Below are the code and all the weights of a small trained network. Each question names an input and a target symbol and asks about switching units off, where a switched-off unit gives its printed mean instead of its output.

import numpy as np


def w(rows, s, z=0):
    codes = np.array(rows[::2]) - 128.0
    scale = np.full(codes.shape[1], s)
    scale[-1] = z or s
    return codes * scale


def f(y):
    return np.maximum(y, 0)


def softmax(a):
    e = np.exp(a - a.max(-1, keepdims=True))
    return e / e.sum(-1, keepdims=True)


def log_softmax(a):
    a = a - a.max(-1, keepdims=True)
    return a - np.log(np.exp(a).sum(-1, keepdims=True))


def net(x, mask):
    ids = ['ΛΩαγθμξστφψ'.index(c) for c in x.split()]
    T = len(ids)
    res = E[ids] + P[:T]
    r = res
    for j in range(2):
        rows = slice(2 * j, 2 * j + 2)
        q, k, v = (r @ M[0][rows].T for M in (Q, K, V))
        z = softmax(np.where(np.tri(T) > 0, q @ k.T / 2**0.5, -1e9)) @ v
        o = O[0][rows]
        res = res + np.where(mask[j], z, o[:, -1]) @ o[:, :-1]
    y = f(res @ A[0][:, :-1].T + A[0][:, -1])
    res = res + np.where(mask[2:10], y, B[0][:, -1]) @ B[0][:, :-1]
    return log_softmax(res[-1] @ U[:, :-1].T + U[:, -1])


Q, K, V, O, A, B = {}, {}, {}, {}, {}, {}
E = w([
[112,62,127,12],'Λ',
[122,153,186,200],'Ω',
[47,105,194,56],'α',
[182,71,122,59],'γ',
[48,124,199,129],'θ',
[183,102,160,109],'μ',
[42,176,173,189],'ξ',
[104,94,110,90],'σ',
[89,117,119,147],'τ',
[114,3,128,168],'φ',
[185,110,179,29],'ψ',
],0.017)
P = w([
[115,2,40,195],'0',
[108,128,165,116],'1',
[107,128,166,117],'2',
[109,126,161,116],'3',
[106,135,175,121],'4',
[111,131,168,119],'5',
[109,134,172,121],'6',
],0.01)
Q[0] = w([
[162,168,5,157],'H0',
[141,114,105,150],'H0',
[131,156,96,130],'H1',
[80,55,151,158],'H1',
],0.026)
K[0] = w([
[150,254,128,80],'H0',
[151,122,115,160],'H0',
[112,189,153,87],'H1',
[119,35,159,191],'H1',
],0.024)
V[0] = w([
[248,124,106,224],'H0',
[191,90,118,2],'H0',
[125,160,181,115],'H1',
[180,108,243,112],'H1',
],0.021)
O[0] = w([
[222,149,152,250,9],'H0',
[79,66,207,91,94],'H0',
[86,98,80,105,33],'H1',
[145,36,77,152,108],'H1',
],0.018,0.011)
A[0] = w([
[254,100,133,33,12],'N0',
[118,136,88,178,54],'N1',
[94,120,56,81,145],'N2',
[123,190,25,134,176],'N3',
[131,146,135,69,252],'N4',
[226,203,104,101,72],'N5',
[72,108,101,197,53],'N6',
[93,204,58,63,96],'N7',
],0.0088,0.0041)
B[0] = w([
[38,210,123,151,144],'N0',
[103,92,180,145,154],'N1',
[155,163,180,163,235],'N2',
[160,166,197,86,202],'N3',
[174,154,162,153,219],'N4',
[78,65,95,56,211],'N5',
[116,182,148,88,134],'N6',
[125,78,10,207,253],'N7',
],0.014,0.027)
U = w([
[152,224,98,176,147],'Λ',
[193,145,143,198,61],'Ω',
[224,99,128,65,248],'α',
[102,215,124,81,248],'γ',
[108,161,178,181,72],'θ',
[93,157,143,79,30],'μ',
[85,255,165,165,4],'ξ',
[139,145,83,77,113],'σ',
[124,83,131,100,139],'τ',
[221,48,102,148,138],'φ',
[66,113,93,162,174],'ψ',
],0.0091,0.0039)

Each question gives the input, a string of symbols that net reads in full, and the target symbol t.
The units are the heads (2 rows each of Q, K, V and O) and the neurons (one row each of A and B). Each row of codes is followed by its name. A weight is (code - 128) times the scale printed after its matrix; where a second scale follows, it is the last column's (O, A, B and U).
mask holds one flag per unit, heads first, then neurons. A switched-off unit (its flag False) gives its mean, the last column of its rows in O or B, instead of its output. The means were averaged over made-up inputs and are rounded, as every weight is.
A unit's drop is (log p(t) with every unit on - log p(t) with that unit switched off) / (log p(t) with every unit on - log p(t) with every unit switched off).
The circuit of an input: a set's keep is (log p(t) with only the set's units on - log p(t) with every unit switched off) / (log p(t) with every unit on - log p(t) with every unit switched off). Starting from all 10 units, units are removed one at a time, each time the one whose removal leaves the highest keep (on an exact tie, the one counted first), for as long as the keep stays at least 0.8.
circuit, biggest first: the units of the circuit, biggest drop first
most important unit: the unit with the biggest drop
k most important neurons: the k neurons with the biggest drops, biggest first
heads that matter: for each layer, one digit per head in row order, 1 if its drop is at least 0.15 and else 0, layers parted by /
drop of u: that unit's drop, to one decimal
input φ α ψ φ τ ψ, target φ: 2 most important neurons	(N2, N5)
input ξ μ ξ α ξ α ξ, target σ: 4 most important neurons	(N5, N3, N7, N2)
input ξ α θ σ Ω, target σ: circuit, biggest first	(N5, H0)
input α ξ τ, target ψ: circuit, biggest first	(N7, H0)
input τ Ω θ Λ ψ, target γ: circuit, biggest first	(N0, N7, H0, N5)
input θ Λ φ α ψ, target ψ: most important unit	H1
input γ Λ Ω γ Λ, target θ: circuit, biggest first	(H0, N7)
input ψ Ω Ω α ξ, target τ: circuit, biggest first	(H0, H1)
input Ω θ σ, target α: 3 most important neurons	(N5, N3, N7)
input φ Λ γ, target γ: heads that matter	01
input θ γ α α ψ, target Λ: heads that matter	10
input σ σ ψ, target ξ: 3 most important neurons	(N5, N0, N7)
input τ Ω Ω ψ α θ α, target γ: heads that matter	11
input μ α Ω α τ Ω, target Ω: circuit, biggest first	(H0)
input ξ α α θ α σ, target σ: 2 most important neurons	(N5, N3)
input τ σ θ, target γ: 4 most important neurons	(N5, N2, N7, N4)
input ψ ψ ψ γ, target τ: circuit, biggest first	(H0, N7, H1)
input α α ψ α γ, target ψ: 3 most important neurons	(N7, N3, N0)
input Λ θ γ τ γ, target μ: circuit, biggest first	(H0, N7)
input ψ α α τ, target τ: most important neuron	(N7)
input μ θ α γ, target Ω: 3 most important neurons	(N0, N7, N5)
input θ α Ω τ μ, target Λ: circuit, biggest first	(H0, N7, N0)
input γ Λ Ω α, target θ: 2 most important neurons	(N5, N7)
input α τ α θ α ψ, target ψ: 3 most important neurons	(N7, N0, N3)
input Λ Λ μ θ μ ξ, target μ: 2 most important neurons	(N7, N2)
input γ γ α Ω Ω, target θ: drop of N2	0.0
input ξ τ θ θ α, target σ: drop of H1	0.1
input Ω Λ ψ α σ, target α: drop of H0	1.2
input ψ α Ω θ α, target τ: drop of N2	0.1
